Below is a small trained network, with its code and all its weights. Each question gives an input and a class and asks what happens when units are switched off, that is, made to give their printed mean instead of their output.

import numpy as np


def w(rows, s, z=0):
    codes = np.array(rows[::2]) - 128.0
    scale = np.full(codes.shape[1], s)
    scale[-1] = z or s
    return codes * scale


def f(y):
    return y / 2 * (1 + np.tanh(0.7978845608 * (y + 0.044715 * y**3)))


def log_softmax(a):
    a = a - a.max(-1, keepdims=True)
    return a - np.log(np.exp(a).sum(-1, keepdims=True))


def net(x, mask):
    res = np.array(x, float).reshape(1, 5) / 4 @ E
    y = f(res @ A[0][:, :-1].T + A[0][:, -1])
    res = res + np.where(mask, y, B[0][:, -1]) @ B[0][:, :-1]
    return log_softmax(res[-1] @ U[:, :-1].T + U[:, -1])


A, B = {}, {}
E = w([
[224,96,8,50],'x0',
[61,79,78,207],'x1',
[71,117,87,6],'x2',
[127,253,115,178],'x3',
[224,148,177,226],'x4',
],0.0072)
A[0] = w([
[116,7,141,162,72],'n0',
[171,118,82,167,39],'n1',
[68,126,108,151,220],'n2',
[94,101,12,162,51],'n3',
[229,120,54,159,35],'n4',
[162,83,126,116,28],'n5',
[111,110,63,94,56],'n6',
[200,110,180,160,20],'n7',
[158,112,146,44,57],'n8',
[149,143,99,106,25],'n9',
[110,202,119,133,124],'n10',
[135,166,97,145,157],'n11',
[83,182,204,138,136],'n12',
[138,98,163,26,74],'n13',
[141,174,29,146,42],'n14',
[168,86,115,20,32],'n15',
[94,182,205,126,96],'n16',
[183,93,150,17,2],'n17',
[130,136,146,79,74],'n18',
],0.011,0.005)
B[0] = w([
[174,17,108,191,183],'n0',
[164,125,67,86,145],'n1',
[149,157,139,219,215],'n2',
[69,160,83,209,178],'n3',
[230,177,66,61,211],'n4',
[120,32,111,64,128],'n5',
[98,123,68,179,181],'n6',
[186,34,148,1,182],'n7',
[50,75,120,115,197],'n8',
[126,69,184,131,128],'n9',
[215,122,149,118,193],'n10',
[194,163,119,125,175],'n11',
[163,159,225,172,253],'n12',
[57,119,158,71,225],'n13',
[119,204,121,146,170],'n14',
[58,118,66,126,247],'n15',
[163,143,221,139,222],'n16',
[31,51,101,71,225],'n17',
[90,87,152,127,147],'n18',
],0.018,0.0057)
U = w([
[162,158,147,200,254],'0',
[114,162,254,119,94],'1',
[92,234,200,144,186],'2',
[56,211,64,202,68],'3',
[26,101,55,66,137],'4',
[89,104,176,219,123],'5',
[143,201,100,60,83],'6',
[178,30,101,199,65],'7',
],0.008,0.0098)

Each question gives the input, the list of numbers given to net, and the class t.
The units are the neurons (one row each of A and B). Each row of codes is followed by its name. A weight is (code - 128) times the scale printed after its matrix; where a second scale follows, it is the last column's (A, B and U).
mask holds one flag per neuron, in row order. A switched-off neuron (its flag False) gives its mean, the last column of its row in B, instead of its output. The means were averaged over made-up inputs and are rounded, as every weight is.
A unit's drop is (log p(t) with every unit on - log p(t) with that unit switched off) / (log p(t) with every unit on - log p(t) with every unit switched off).
The circuit of an input: a set's keep is (log p(t) with only the set's units on - log p(t) with every unit switched off) / (log p(t) with every unit on - log p(t) with every unit switched off). Starting from the 12 units with the biggest drops (on a tie, the unit counted first), units are removed one at a time, each time the one whose removal leaves the highest keep (on an exact tie, the one counted first), for as long as the keep stays at least 0.8.
units of the circuit, in order: the units of the circuit, biggest drop first
k most important neurons: the k neurons with the biggest drops, biggest first
drop when u is switched off: that unit's drop, to one decimal
input [-4,4,2,-8,-6], class 7: units of the circuit, in order	[n0]
input [1,-4,-5,6,4], class 6: 3 most important neurons	[n7 n4 n2]
input [-1,-5,-5,5,1], class 1: units of the circuit, in order	[n7 n16 n12]
input [1,-6,-1,-4,8], class 4: units of the circuit, in order	[n12 n2]
input [-6,8,8,-3,0], class 0: 2 most important neurons	[n17 n8]
input [-1,3,5,8,-6], class 3: 3 most important neurons	[n3 n6 n7]
input [1,5,0,7,-4], class 3: 3 most important neurons	[n3 n16 n12]
input [5,8,-6,6,1], class 3: 2 most important neurons	[n3 n14]
input [8,4,-2,5,0], class 3: 3 most important neurons	[n3 n7 n14]
input [3,7,-8,4,-2], class 3: 3 most important neurons	[n3 n12 n16]
input [7,5,4,-4,8], class 4: 2 most important neurons	[n12 n2]
input [5,3,-7,6,-3], class 6: drop when n9 is switched off	0.0
input [0,7,-6,-5,0], class 7: drop when n0 is switched off	0.9
input [-2,-8,-4,-2,2], class 1: drop when n7 is switched off	0.2
input [-4,-4,6,3,-6], class 1: drop when n14 is switched off	0.1
